Below are the code and all the weights of a small trained network. Each question names an input and a target symbol and asks about switching units off, where a switched-off unit gives its printed mean instead of its output.

import numpy as np


def w(rows, s, z=0):
    codes = np.array(rows[::2]) - 128.0
    scale = np.full(codes.shape[1], s)
    scale[-1] = z or s
    return codes * scale


def softmax(a):
    e = np.exp(a - a.max(-1, keepdims=True))
    return e / e.sum(-1, keepdims=True)


def log_softmax(a):
    a = a - a.max(-1, keepdims=True)
    return a - np.log(np.exp(a).sum(-1, keepdims=True))


def net(x, mask):
    ids = ['ΓΔΛΞΠαβεζημστφω'.index(c) for c in x.split()]
    T = len(ids)
    res = E[ids] + P[:T]
    u = 0
    for l in range(3):
        r = res
        for j in range(2):
            rows = slice(4 * j, 4 * j + 4)
            q, k, v = (r @ M[l][rows].T for M in (Q, K, V))
            z = softmax(np.where(np.tri(T) > 0, q @ k.T / 4**0.5, -1e9)) @ v
            o = O[l][rows]
            res = res + np.where(mask[u + j], z, o[:, -1]) @ o[:, :-1]
        u += 2
    return log_softmax(res[-1] @ U[:, :-1].T + U[:, -1])


Q, K, V, O = {}, {}, {}, {}
E = w([
[188,107,183,139,136],'Γ',
[150,146,116,131,192],'Δ',
[98,220,128,131,145],'Λ',
[134,40,122,68,118],'Ξ',
[210,42,164,178,90],'Π',
[175,202,85,163,98],'α',
[51,173,139,139,70],'β',
[88,137,178,109,159],'ε',
[108,143,65,164,95],'ζ',
[174,144,107,159,48],'η',
[200,119,52,92,78],'μ',
[95,68,125,157,85],'σ',
[251,174,139,149,180],'τ',
[216,90,140,56,141],'φ',
[181,167,228,88,55],'ω',
],0.021)
P = w([
[113,38,238,131,93],'0',
[118,79,192,86,65],'1',
[139,128,168,68,62],'2',
[150,138,160,96,58],'3',
[182,160,163,102,81],'4',
[172,163,174,118,109],'5',
[183,176,169,141,116],'6',
[190,186,166,138,128],'7',
[197,189,179,207,146],'8',
[191,200,183,216,158],'9',
[223,192,189,242,176],'10',
[221,193,187,252,185],'11',
[205,229,185,236,178],'12',
],0.0024)
Q[0] = w([
[149,98,53,104,52],'0.h1',
[165,188,92,131,103],'0.h1',
[172,124,162,156,189],'0.h1',
[69,134,13,173,146],'0.h1',
[157,176,127,119,109],'0.h2',
[163,92,154,123,170],'0.h2',
[103,179,251,160,143],'0.h2',
[162,63,112,47,192],'0.h2',
],0.014)
K[0] = w([
[169,103,49,127,32],'0.h1',
[189,231,64,138,136],'0.h1',
[186,102,115,130,214],'0.h1',
[45,131,11,149,138],'0.h1',
[177,178,171,75,158],'0.h2',
[135,84,116,166,188],'0.h2',
[67,172,196,112,167],'0.h2',
[151,57,5,94,203],'0.h2',
],0.011)
V[0] = w([
[89,149,10,136,79],'0.h1',
[82,82,153,132,139],'0.h1',
[110,155,97,109,50],'0.h1',
[72,97,111,152,146],'0.h1',
[185,141,157,64,105],'0.h2',
[134,134,170,41,145],'0.h2',
[109,109,132,140,170],'0.h2',
[95,164,149,103,122],'0.h2',
],0.011)
O[0] = w([
[173,110,195,242,232,40],'0.h1',
[106,175,143,161,198,46],'0.h1',
[138,156,99,254,141,141],'0.h1',
[139,71,196,174,181,9],'0.h1',
[158,50,137,127,121,253],'0.h2',
[165,145,119,67,140,202],'0.h2',
[67,165,132,190,112,75],'0.h2',
[25,122,114,43,3,148],'0.h2',
],0.0059)
Q[1] = w([
[48,2,83,151,96],'1.h1',
[150,142,137,216,126],'1.h1',
[111,91,41,126,16],'1.h1',
[97,26,17,116,191],'1.h1',
[125,104,128,98,66],'1.h2',
[87,196,6,94,133],'1.h2',
[72,85,48,137,88],'1.h2',
[61,190,146,131,164],'1.h2',
],0.0092)
K[1] = w([
[65,10,110,154,120],'1.h1',
[163,119,126,155,165],'1.h1',
[127,82,114,161,51],'1.h1',
[152,33,116,108,167],'1.h1',
[146,141,185,108,125],'1.h2',
[87,152,94,142,163],'1.h2',
[30,182,171,143,110],'1.h2',
[125,83,75,131,173],'1.h2',
],0.012)
V[1] = w([
[114,58,198,150,154],'1.h1',
[89,46,65,136,54],'1.h1',
[140,185,151,147,114],'1.h1',
[158,188,155,115,254],'1.h1',
[184,115,165,126,185],'1.h2',
[172,150,228,125,83],'1.h2',
[116,43,121,137,211],'1.h2',
[130,133,141,107,75],'1.h2',
],0.0073)
O[1] = w([
[91,1,123,91,81,55],'1.h1',
[184,39,239,197,224,183],'1.h1',
[99,151,135,73,68,135],'1.h1',
[84,152,17,68,87,19],'1.h1',
[76,189,75,95,84,77],'1.h2',
[122,245,129,124,119,194],'1.h2',
[107,68,88,144,60,2],'1.h2',
[56,149,200,136,132,210],'1.h2',
],0.0063,0.0093)
Q[2] = w([
[128,173,127,136,175],'2.h1',
[29,183,74,159,224],'2.h1',
[119,88,127,128,126],'2.h1',
[55,209,123,121,82],'2.h1',
[2,124,112,165,61],'2.h2',
[202,226,175,183,90],'2.h2',
[182,113,229,129,131],'2.h2',
[206,210,136,187,43],'2.h2',
],0.0095)
K[2] = w([
[135,177,161,193,155],'2.h1',
[87,118,54,216,90],'2.h1',
[159,97,124,87,120],'2.h1',
[163,119,14,165,189],'2.h1',
[121,140,77,234,190],'2.h2',
[124,182,159,162,2],'2.h2',
[193,128,198,161,108],'2.h2',
[118,164,135,137,19],'2.h2',
],0.013)
V[2] = w([
[129,91,135,76,132],'2.h1',
[116,165,74,195,215],'2.h1',
[123,157,74,133,254],'2.h1',
[137,148,151,167,89],'2.h1',
[191,196,60,128,165],'2.h2',
[87,138,184,138,9],'2.h2',
[116,86,111,202,164],'2.h2',
[202,157,139,141,52],'2.h2',
],0.0079)
O[2] = w([
[145,127,104,109,112,129],'2.h1',
[157,162,131,146,187,50],'2.h1',
[201,134,204,106,147,70],'2.h1',
[138,102,96,75,153,166],'2.h1',
[156,173,189,161,164,147],'2.h2',
[88,165,66,170,59,195],'2.h2',
[178,171,254,159,127,12],'2.h2',
[110,116,80,126,54,247],'2.h2',
],0.0066,0.014)
U = w([
[93,82,111,101,44,125],'Γ',
[85,94,88,101,193,247],'Δ',
[45,196,107,127,133,91],'Λ',
[109,2,160,99,165,150],'Ξ',
[163,31,188,140,29,75],'Π',
[170,176,141,173,113,91],'α',
[42,147,211,200,86,106],'β',
[18,96,214,61,156,181],'ε',
[99,95,134,216,200,180],'ζ',
[179,120,178,194,25,49],'η',
[227,57,91,164,128,93],'μ',
[78,38,204,182,130,171],'σ',
[200,162,119,77,99,26],'τ',
[183,53,139,46,93,47],'φ',
[141,131,181,114,41,56],'ω',
],0.01,0.011)

Each question gives the input, a string of symbols that net reads in full, and the target symbol t.
The units are the heads (4 rows each of Q, K, V and O). Each row of codes is followed by its name. A weight is (code - 128) times the scale printed after its matrix; where a second scale follows, it is the last column's (O and U).
mask holds one flag per head, layer by layer. A switched-off head (its flag False) gives its mean, the last column of its rows in O, instead of its output. The means were averaged over made-up inputs and are rounded, as every weight is.
A unit's drop is (log p(t) with every unit on - log p(t) with that unit switched off) / (log p(t) with every unit on - log p(t) with every unit switched off).
The circuit of an input: a set's keep is (log p(t) with only the set's units on - log p(t) with every unit switched off) / (log p(t) with every unit on - log p(t) with every unit switched off). Starting from all 6 units, units are removed one at a time, each time the one whose removal leaves the highest keep (on an exact tie, the one counted first), for as long as the keep stays at least 0.8.
circuit, biggest first: the units of the circuit, biggest drop first
most important unit: the unit with the biggest drop
heads that matter: for each layer, one digit per head in row order, 1 if its drop is at least 0.15 and else 0, layers parted by /
drop of u: that unit's drop, to one decimal
input Λ β ε Ξ ε μ η φ ε ω Π ε, target Λ: circuit, biggest first	(1.h1; 2.h2; 0.h1)
input Π η μ φ ω μ α, target Γ: heads that matter	01 / 10 / 11
input φ Δ ω ε Δ β ε Λ, target Γ: heads that matter	01 / 01 / 11
input τ ε Δ ε ε ω, target Γ: heads that matter	11 / 00 / 11
input ω Λ τ Λ Ξ ε Δ α, target Γ: circuit, biggest first	(0.h2; 2.h2)
input Ξ Λ σ β β μ ε ε ω Δ ε ε φ, target Γ: heads that matter	10 / 00 / 11
input ζ μ μ Π τ Λ β Δ ζ Ξ ω φ, target Γ: heads that matter	00 / 00 / 11
input η μ ω η τ, target Γ: most important unit	2.h2
input Δ Π Δ Δ ε Ξ ω ε Γ β, target Γ: circuit, biggest first	(2.h2; 0.h2)
input Δ ω Λ Δ ε τ, target Γ: circuit, biggest first	(0.h1; 2.h2)
input ζ Ξ Γ Λ η μ, target μ: heads that matter	01 / 00 / 00
input Γ α ε μ μ Π μ β, target β: circuit, biggest first	(2.h2; 0.h1)
input β φ σ β μ μ Δ Λ η ε β ε, target ε: circuit, biggest first	(0.h1; 2.h2)
input ω ω Π φ Λ σ Γ ω ε, target Γ: circuit, biggest first	(2.h2; 1.h1)
input ω ω φ Ξ φ Γ, target Γ: circuit, biggest first	(2.h2)
input Π β Λ σ η, target η: circuit, biggest first	(0.h1; 2.h2)
input μ β β Γ, target Γ: heads that matter	10 / 10 / 10
input τ σ ω, target Γ: heads that matter	01 / 00 / 11
input τ ε μ Ξ μ Γ Δ φ ε μ τ ζ, target ζ: heads that matter	10 / 00 / 00
input ω ε σ Π ε β Λ Δ η σ Ξ, target Γ: circuit, biggest first	(2.h2; 2.h1)
input μ Λ ζ ω φ μ, target Δ: most important unit	1.h2
input σ φ μ τ Δ μ Δ ε ω Ξ Ξ β, target Γ: heads that matter	01 / 10 / 01
input ω β α τ ζ Ξ ω ω ε ε ε σ Δ, target Γ: circuit, biggest first	(2.h2; 0.h1)
input β ε Δ φ μ μ μ α, target α: heads that matter	10 / 10 / 11
input β Γ α σ ε ε Λ β τ Δ ζ Δ η, target η: heads that matter	10 / 00 / 01
input μ σ τ, target τ: drop of 2.h1	0.1
input μ ε Λ ε Π Ξ, target Ξ: most important unit	1.h1
